Below are the code and all the weights of a small trained network. Each question names an input and a target symbol and asks about switching units off, where a switched-off unit gives its printed mean instead of its output.

import numpy as np


def w(rows, s, z=0):
    codes = np.array(rows[::2]) - 128.0
    scale = np.full(codes.shape[1], s)
    scale[-1] = z or s
    return codes * scale


def f(y):
    return np.maximum(y, 0)


def softmax(a):
    e = np.exp(a - a.max(-1, keepdims=True))
    return e / e.sum(-1, keepdims=True)


def log_softmax(a):
    a = a - a.max(-1, keepdims=True)
    return a - np.log(np.exp(a).sum(-1, keepdims=True))


def net(x, mask):
    ids = ['Λαβγδμστω'.index(c) for c in x.split()]
    T = len(ids)
    res = E[ids] + P[:T]
    u = 0
    for l in range(2):
        r = res
        for j in range(2):
            rows = slice(3 * j, 3 * j + 3)
            q, k, v = (r @ M[l][rows].T for M in (Q, K, V))
            z = softmax(np.where(np.tri(T) > 0, q @ k.T / 3**0.5, -1e9)) @ v
            o = O[l][rows]
            res = res + np.where(mask[u + j], z, o[:, -1]) @ o[:, :-1]
        u += 2
        y = f(res @ A[l][:, :-1].T + A[l][:, -1])
        res = res + np.where(mask[u : u + 4], y, B[l][:, -1]) @ B[l][:, :-1]
        u += 4
    return log_softmax(res[-1] @ U[:, :-1].T + U[:, -1])


Q, K, V, O, A, B = {}, {}, {}, {}, {}, {}
E = w([
[105,119,93,119],'Λ',
[100,136,86,96],'α',
[81,153,97,83],'β',
[140,106,80,172],'γ',
[160,42,136,8],'δ',
[81,161,66,129],'μ',
[178,143,177,143],'σ',
[153,1,161,153],'τ',
[208,83,151,175],'ω',
],0.022)
P = w([
[167,233,97,57],'0',
[100,204,88,2],'1',
[138,192,92,72],'2',
[133,168,104,132],'3',
[89,135,128,164],'4',
[94,129,154,242],'5',
],0.0052)
Q[0] = w([
[136,129,54,105],'L0H1',
[146,44,8,127],'L0H1',
[196,140,131,93],'L0H1',
[107,75,95,221],'L0H2',
[197,119,220,91],'L0H2',
[148,101,204,146],'L0H2',
],0.011)
K[0] = w([
[107,69,179,141],'L0H1',
[169,83,131,84],'L0H1',
[121,168,198,107],'L0H1',
[169,129,97,156],'L0H2',
[159,94,101,9],'L0H2',
[177,182,203,106],'L0H2',
],0.014)
V[0] = w([
[213,41,184,166],'L0H1',
[254,154,210,51],'L0H1',
[74,102,131,105],'L0H1',
[127,186,178,147],'L0H2',
[157,84,202,204],'L0H2',
[80,134,122,105],'L0H2',
],0.0083)
O[0] = w([
[215,170,111,138,187],'L0H1',
[38,72,254,194,170],'L0H1',
[151,211,104,76,145],'L0H1',
[30,76,191,110,19],'L0H2',
[110,139,67,136,2],'L0H2',
[213,162,141,136,132],'L0H2',
],0.0081,0.004)
A[0] = w([
[150,129,3,104,70],'L0N1',
[207,135,73,169,111],'L0N2',
[104,131,247,189,254],'L0N3',
[183,64,139,48,206],'L0N4',
],0.0072,0.0036)
B[0] = w([
[162,162,124,15,253],'L0N1',
[21,120,62,2,238],'L0N2',
[199,190,12,122,212],'L0N3',
[158,87,103,243,204],'L0N4',
],0.0081,0.0063)
Q[1] = w([
[64,218,107,35],'L1H1',
[7,61,143,182],'L1H1',
[77,128,134,40],'L1H1',
[114,113,51,115],'L1H2',
[185,151,86,154],'L1H2',
[104,148,177,134],'L1H2',
],0.014)
K[1] = w([
[105,208,17,196],'L1H1',
[156,73,131,144],'L1H1',
[37,119,97,129],'L1H1',
[164,157,100,100],'L1H2',
[110,89,171,255],'L1H2',
[161,175,126,107],'L1H2',
],0.0095)
V[1] = w([
[182,1,52,161],'L1H1',
[160,88,252,118],'L1H1',
[174,74,206,99],'L1H1',
[71,216,90,163],'L1H2',
[32,65,74,162],'L1H2',
[5,46,168,146],'L1H2',
],0.0092)
O[1] = w([
[253,158,110,157,188],'L1H1',
[59,205,95,131,3],'L1H1',
[212,200,129,84,76],'L1H1',
[109,55,27,149,105],'L1H2',
[220,212,186,56,123],'L1H2',
[123,178,191,132,16],'L1H2',
],0.007,0.012)
A[1] = w([
[71,85,93,185,104],'L1N1',
[116,179,150,41,161],'L1N2',
[75,89,249,75,77],'L1N3',
[228,210,142,94,4],'L1N4',
],0.013,0.0039)
B[1] = w([
[92,117,185,148,174],'L1N1',
[137,133,221,165,148],'L1N2',
[146,253,102,98,138],'L1N3',
[69,148,157,113,250],'L1N4',
],0.012,0.015)
U = w([
[254,100,136,190,252],'Λ',
[109,61,166,227,201],'α',
[25,108,76,50,186],'β',
[151,127,103,100,50],'γ',
[138,112,131,112,79],'δ',
[241,128,50,16,117],'μ',
[249,100,254,6,159],'σ',
[105,201,82,1,5],'τ',
[124,225,9,117,74],'ω',
],0.0059,0.0044)

Each question gives the input, a string of symbols that net reads in full, and the target symbol t.
The units are the heads (3 rows each of Q, K, V and O) and the neurons (one row each of A and B). Each row of codes is followed by its name. A weight is (code - 128) times the scale printed after its matrix; where a second scale follows, it is the last column's (O, A, B and U).
mask holds one flag per unit, layer by layer, with each layer's heads first. A switched-off unit (its flag False) gives its mean, the last column of its rows in O or B, instead of its output. The means were averaged over made-up inputs and are rounded, as every weight is.
A unit's drop is (log p(t) with every unit on - log p(t) with that unit switched off) / (log p(t) with every unit on - log p(t) with every unit switched off).
The circuit of an input: a set's keep is (log p(t) with only the set's units on - log p(t) with every unit switched off) / (log p(t) with every unit on - log p(t) with every unit switched off). Starting from all 12 units, units are removed one at a time, each time the one whose removal leaves the highest keep (on an exact tie, the one counted first), for as long as the keep stays at least 0.8.
units of the circuit, in order: the units of the circuit, biggest drop first
k most important neurons: the k neurons with the biggest drops, biggest first
top k neurons in layer l: the k neurons of layer l with the biggest drops, biggest first
which heads matter: for each layer, one digit per head in row order, 1 if its drop is at least 0.15 and else 0, layers parted by /
input γ ω γ γ α, target μ: units of the circuit, in order => (L1N4; L1N1)
input τ γ β, target σ: units of the circuit, in order => (L0N2; L1N2; L0N4; L1H2)
input τ β γ σ β, target α: which heads matter => 00 / 11
input γ ω μ Λ, target Λ: units of the circuit, in order => (L0H1; L0N2; L1N4)
input γ σ γ, target α: top 3 neurons in layer 0 => (L0N3; L0N1; L0N2)
input ω μ τ α, target σ: which heads matter => 01 / 01
input γ μ μ γ γ, target β: which heads matter => 10 / 11
input β β γ, target μ: units of the circuit, in order => (L0H1; L1N4; L1H2)
input γ γ β γ β Λ, target μ: units of the circuit, in order => (L0H1; L1N4)
input μ γ τ μ, target σ: 3 most important neurons => (L1N2; L0N4; L0N1)
input γ ω σ, target Λ: 4 most important neurons => (L0N3; L1N4; L0N2; L0N1)
input μ τ δ σ ω, target τ: units of the circuit, in order => (L1H1; L1N4; L0N3)
input γ γ σ γ σ, target α: units of the circuit, in order => (L1H2; L0N1)
input μ β γ γ γ β, target μ: units of the circuit, in order => (L0H1; L1N4; L1H2)
input τ β Λ, target σ: units of the circuit, in order => (L1H2; L1N2; L0N4)
input σ Λ α, target α: top 3 neurons in layer 0 => (L0N2; L0N3; L0N1)
input τ γ γ, target σ: units of the circuit, in order => (L1H2; L0N4)
input γ γ δ Λ, target Λ: 3 most important neurons => (L0N4; L0N3; L0N2)
input γ γ β, target μ: units of the circuit, in order => (L0H1; L1H2; L1N4)
input γ δ μ μ γ, target ω: top 2 neurons in layer 0 => (L0N3; L0N2)
input δ μ μ μ, target α: 2 most important neurons => (L0N3; L1N1)
input β γ μ γ, target β: units of the circuit, in order => (L1H1; L0N4; L0N2)
input Λ β τ μ Λ, target σ: top neuron in layer 0 => (L0N4)
input τ γ δ ω μ, target α: units of the circuit, in order => (L1H1; L1N1)
input τ α μ, target σ: which heads matter => 11 / 01
